Below is a small trained network, with its code and all its weights. Each question gives an input and a class and asks what happens when units are switched off, that is, made to give their printed mean instead of their output.

import numpy as np


def w(rows, s, z=0):
    codes = np.array(rows[::2]) - 128.0
    scale = np.full(codes.shape[1], s)
    scale[-1] = z or s
    return codes * scale


def f(y):
    return np.maximum(y, 0)


def log_softmax(a):
    a = a - a.max(-1, keepdims=True)
    return a - np.log(np.exp(a).sum(-1, keepdims=True))


def net(x, mask):
    res = np.array(x, float).reshape(1, 5) / 4 @ E
    y = f(res @ A[0][:, :-1].T + A[0][:, -1])
    res = res + np.where(mask, y, B[0][:, -1]) @ B[0][:, :-1]
    return log_softmax(res[-1] @ U[:, :-1].T + U[:, -1])


A, B = {}, {}
E = w([
[118,142,129,199,146,131,202,116,180],'x0',
[4,142,137,103,161,114,133,110,124],'x1',
[119,194,56,105,130,98,121,95,115],'x2',
[110,119,111,127,206,91,92,170,111],'x3',
[103,35,77,147,120,155,89,161,113],'x4',
],0.013)
A[0] = w([
[199,92,115,108,79,154,20,157,11,156],'neuron 1',
[164,145,79,94,98,127,96,78,97,160],'neuron 2',
[129,102,144,174,130,155,121,120,107,78],'neuron 3',
[155,72,136,213,136,168,137,137,89,138],'neuron 4',
[101,195,157,163,114,140,225,71,157,195],'neuron 5',
[123,184,123,163,108,109,165,94,181,143],'neuron 6',
[109,160,136,75,149,105,161,103,177,123],'neuron 7',
[84,92,138,114,130,133,146,111,160,5],'neuron 8',
[114,110,150,129,120,164,99,180,158,81],'neuron 9',
[120,160,133,136,117,103,159,84,149,112],'neuron 10',
[105,63,206,78,141,154,101,166,78,84],'neuron 11',
[24,123,99,106,129,113,89,128,109,195],'neuron 12',
[111,181,74,105,208,78,87,164,85,162],'neuron 13',
[89,127,89,85,113,93,81,83,97,216],'neuron 14',
],0.011,0.0034)
B[0] = w([
[138,229,153,48,116,223,112,157,168,246],'neuron 1',
[106,173,121,90,211,157,84,82,96,185],'neuron 2',
[145,122,175,179,137,139,168,167,98,154],'neuron 3',
[133,141,117,203,81,108,136,164,170,197],'neuron 4',
[210,222,121,145,15,169,155,233,241,251],'neuron 5',
[151,131,142,254,59,87,153,187,171,206],'neuron 6',
[118,124,147,70,129,116,166,143,191,186],'neuron 7',
[138,117,99,156,177,130,26,53,108,153],'neuron 8',
[124,74,49,180,106,72,147,136,129,164],'neuron 9',
[149,109,104,143,56,116,157,179,161,182],'neuron 10',
[179,100,117,194,124,139,208,205,118,203],'neuron 11',
[77,153,121,65,243,136,57,107,71,212],'neuron 12',
[79,131,108,23,237,189,108,24,56,209],'neuron 13',
[86,209,170,73,137,199,112,108,156,193],'neuron 14',
],0.0073,0.014)
U = w([
[190,130,163,199,21,115,182,221,183,165],'0',
[111,191,166,12,177,163,110,121,102,244],'1',
[104,1,155,170,195,61,134,119,40,13],'2',
],0.0068,0.0011)

Each question gives the input, the list of numbers given to net, and the class t.
The units are the neurons (one row each of A and B). Each row of codes is followed by its name. A weight is (code - 128) times the scale printed after its matrix; where a second scale follows, it is the last column's (A, B and U).
mask holds one flag per neuron, in row order. A switched-off neuron (its flag False) gives its mean, the last column of its row in B, instead of its output. The means were averaged over made-up inputs and are rounded, as every weight is.
A unit's drop is (log p(t) with every unit on - log p(t) with that unit switched off) / (log p(t) with every unit on - log p(t) with every unit switched off).
The circuit of an input: a set's keep is (log p(t) with only the set's units on - log p(t) with every unit switched off) / (log p(t) with every unit on - log p(t) with every unit switched off). Starting from the 12 units with the biggest drops (on a tie, the unit counted first), units are removed one at a time, each time the one whose removal leaves the highest keep (on an exact tie, the one counted first), for as long as the keep stays at least 0.8.
units of the circuit, in order: the units of the circuit, biggest drop first
unit that matters most: the unit with the biggest drop
top k neurons: the k neurons with the biggest drops, biggest first
drop of u: that unit's drop, to one decimal
input [7,8,-4,7,4], class 2: unit that matters most : neuron 1
input [1,5,-1,-4,5], class 2: units of the circuit, in order : [neuron 1; neuron 5]
input [0,-7,0,7,3], class 1: top 3 neurons : [neuron 5; neuron 1; neuron 6]
input [1,7,-5,3,2], class 2: top 2 neurons : [neuron 1; neuron 5]
input [-8,-8,-6,-1,-7], class 1: top 4 neurons : [neuron 1; neuron 5; neuron 6; neuron 2]
input [-3,-5,-1,-5,-3], class 1: top 3 neurons : [neuron 5; neuron 2; neuron 11]
input [7,-5,7,4,4], class 2: top 3 neurons : [neuron 5; neuron 1; neuron 13]
input [-4,-7,-3,4,-8], class 1: top 2 neurons : [neuron 5; neuron 6]
input [8,2,4,6,8], class 2: drop of neuron 1 : 0.9
input [4,3,7,3,-8], class 0: drop of neuron 5 : 0.8
input [7,7,4,1,-3], class 0: drop of neuron 6 : 0.1
input [-5,-4,8,-8,-7], class 0: drop of neuron 10 : 0.2
